Below are the code and all the weights of a small trained network. Each question names an input and a class and asks about switching units off, where a switched-off unit gives its printed mean instead of its output.

import numpy as np


def w(rows, s, z=0):
    codes = np.array(rows[::2]) - 128.0
    scale = np.full(codes.shape[1], s)
    scale[-1] = z or s
    return codes * scale


def norm(h):
    return h / np.sqrt((h * h).mean(-1, keepdims=True) + 1e-5)


def f(y):
    return y / 2 * (1 + np.tanh(0.7978845608 * (y + 0.044715 * y**3)))


def log_softmax(a):
    a = a - a.max(-1, keepdims=True)
    return a - np.log(np.exp(a).sum(-1, keepdims=True))


def net(x, mask):
    res = np.array(x, float).reshape(1, 8) / 4 @ E
    u = 0
    for l in range(2):
        y = f(norm(res) @ A[l][:, :-1].T + A[l][:, -1])
        res = res + np.where(mask[u : u + 13], y, B[l][:, -1]) @ B[l][:, :-1]
        u += 13
    return log_softmax(norm(res)[-1] @ U[:, :-1].T + U[:, -1])


A, B = {}, {}
E = w([
[39,121,109,72,49,174],'x0',
[144,123,110,22,156,64],'x1',
[125,113,116,134,129,129],'x2',
[124,129,126,131,124,125],'x3',
[130,131,134,126,130,129],'x4',
[118,119,110,136,122,124],'x5',
[2,60,200,155,211,83],'x6',
[72,196,43,110,231,226],'x7',
],0.0068)
A[0] = w([
[133,92,100,67,154,67,63],'L0N0',
[124,128,157,228,102,202,57],'L0N1',
[201,141,150,188,179,43,35],'L0N2',
[133,140,100,42,138,20,19],'L0N3',
[155,55,149,88,68,111,69],'L0N4',
[165,223,76,96,132,144,99],'L0N5',
[196,161,92,113,96,149,87],'L0N6',
[58,135,154,119,192,79,57],'L0N7',
[135,96,74,13,192,101,105],'L0N8',
[171,159,104,64,106,109,2],'L0N9',
[168,158,84,173,227,82,52],'L0N10',
[21,138,172,21,9,183,51],'L0N11',
[85,121,152,112,176,121,37],'L0N12',
],0.011,0.0029)
B[0] = w([
[132,105,196,208,146,127,182],'L0N0',
[159,164,178,215,138,158,208],'L0N1',
[105,161,51,101,171,59,238],'L0N2',
[156,168,165,251,131,176,211],'L0N3',
[65,177,151,81,77,101,204],'L0N4',
[151,99,146,95,125,141,221],'L0N5',
[127,35,114,148,141,120,211],'L0N6',
[184,58,135,110,104,145,227],'L0N7',
[119,185,151,212,133,194,230],'L0N8',
[169,82,115,171,111,156,169],'L0N9',
[123,157,75,68,175,81,211],'L0N10',
[171,153,39,161,238,44,254],'L0N11',
[154,65,150,86,120,150,170],'L0N12',
],0.011,0.0053)
A[1] = w([
[167,132,57,82,30,178,107],'L1N0',
[52,15,197,104,178,101,85],'L1N1',
[118,150,97,62,181,245,118],'L1N2',
[146,227,205,213,108,152,52],'L1N3',
[122,188,184,64,34,16,3],'L1N4',
[88,171,52,119,143,92,95],'L1N5',
[151,149,188,209,116,96,93],'L1N6',
[140,52,135,144,88,93,55],'L1N7',
[151,175,123,113,84,149,25],'L1N8',
[124,182,100,50,201,235,46],'L1N9',
[50,115,146,136,171,116,102],'L1N10',
[192,2,113,127,88,137,123],'L1N11',
[137,148,128,82,171,111,99],'L1N12',
],0.0095,0.0039)
B[1] = w([
[236,62,96,78,206,131,155],'L1N0',
[254,72,59,49,108,188,210],'L1N1',
[51,167,234,119,15,61,206],'L1N2',
[127,151,146,148,141,227,240],'L1N3',
[10,163,166,69,18,162,187],'L1N4',
[101,144,102,109,157,63,186],'L1N5',
[80,154,114,142,109,206,253],'L1N6',
[111,117,134,73,132,145,153],'L1N7',
[135,89,78,163,134,130,105],'L1N8',
[77,91,176,112,16,90,197],'L1N9',
[189,147,68,136,100,140,157],'L1N10',
[84,38,220,78,174,158,204],'L1N11',
[130,168,90,166,72,97,148],'L1N12',
],0.0082,0.0047)
U = w([
[157,186,50,134,209,25,254],'0',
[157,175,179,237,145,228,98],'1',
[226,7,142,62,146,173,39],'2',
[38,180,189,95,24,88,65],'3',
],0.013,0.0024)

Each question gives the input, the list of numbers given to net, and the class t.
The units are the neurons (one row each of A and B). Each row of codes is followed by its name. A weight is (code - 128) times the scale printed after its matrix; where a second scale follows, it is the last column's (A, B and U).
mask holds one flag per neuron, layer by layer. A switched-off neuron (its flag False) gives its mean, the last column of its row in B, instead of its output. The means were averaged over made-up inputs and are rounded, as every weight is.
A unit's drop is (log p(t) with every unit on - log p(t) with that unit switched off) / (log p(t) with every unit on - log p(t) with every unit switched off).
The circuit of an input: a set's keep is (log p(t) with only the set's units on - log p(t) with every unit switched off) / (log p(t) with every unit on - log p(t) with every unit switched off). Starting from the 12 units with the biggest drops (on a tie, the unit counted first), units are removed one at a time, each time the one whose removal leaves the highest keep (on an exact tie, the one counted first), for as long as the keep stays at least 0.8.
units of the circuit, in order: the units of the circuit, biggest drop first
most important unit: the unit with the biggest drop
k most important neurons: the k neurons with the biggest drops, biggest first
top k neurons in layer l: the k neurons of layer l with the biggest drops, biggest first
drop of u: that unit's drop, to one decimal
input [-5,6,-4,1,2,-1,-1,0], class 1: most important neuron => (L0N3)
input [-1,5,6,-3,5,4,-2,-7], class 3: 3 most important neurons => (L0N4 L1N4 L0N1)
input [-3,3,8,2,5,6,5,-6], class 3: top 4 neurons in layer 0 => (L0N4 L0N6 L0N11 L0N2)
input [-7,-1,-3,3,3,-3,8,0], class 2: top 2 neurons in layer 0 => (L0N7 L0N11)
input [5,6,4,-2,3,2,-6,-1], class 1: 4 most important neurons => (L0N3 L0N8 L0N2 L0N10)
input [1,-2,8,-7,3,-5,-5,-6], class 3: 4 most important neurons => (L0N4 L1N4 L0N7 L1N1)
input [3,1,-1,3,4,-4,3,2], class 0: 3 most important neurons => (L0N11 L0N6 L0N5)
input [-4,3,7,-2,-4,7,4,6], class 3: 3 most important neurons => (L0N11 L1N2 L0N8)
input [-1,3,6,2,-6,-4,3,4], class 3: units of the circuit, in order => (L1N2 L0N11)
input [4,-5,1,-2,4,8,-6,-8], class 3: 4 most important neurons => (L0N4 L1N4 L0N7 L0N3)
input [2,-7,7,-1,3,2,8,2], class 2: units of the circuit, in order => (L0N8 L1N1)
input [3,7,4,-1,-4,-3,7,-4], class 1: 4 most important neurons => (L0N3 L0N8 L0N0 L0N6)
input [-3,-5,-4,-3,-1,5,6,-8], class 3: 2 most important neurons => (L0N6 L1N4)
input [3,6,1,-6,6,0,-6,3], class 1: units of the circuit, in order => (L0N8)
input [-7,-4,-8,6,8,-3,3,8], class 3: 3 most important neurons => (L0N11 L1N2 L1N9)
input [3,5,-7,0,-6,-3,-8,7], class 2: 4 most important neurons => (L1N0 L0N9 L0N6 L0N5)
input [-3,5,-3,4,-3,-2,2,6], class 3: 2 most important neurons => (L1N2 L0N10)
input [2,6,-3,-6,-2,-1,4,-6], class 1: 2 most important neurons => (L0N3 L0N0)
input [5,5,5,4,-7,-5,-3,8], class 3: 2 most important neurons => (L1N2 L1N9)
input [-8,-1,3,-1,1,-7,3,-6], class 0: most important unit => L0N2
input [5,-7,7,4,4,3,8,7], class 2: top 2 neurons in layer 0 => (L0N8 L0N3)
input [5,7,-1,0,-8,3,3,-7], class 1: top 2 neurons in layer 0 => (L0N3 L0N0)
input [8,4,5,4,8,-7,1,-5], class 0: drop of L0N11 => 1.1
input [8,-5,-2,4,7,1,-3,0], class 0: drop of L0N11 => 1.0
input [7,-6,-1,-7,-8,6,5,-5], class 0: drop of L0N11 => 1.2
input [-4,-5,-4,-8,-6,8,7,4], class 2: drop of L0N11 => 0.1
input [-8,-7,8,8,6,5,0,-4], class 0: units of the circuit, in order => (L0N2)
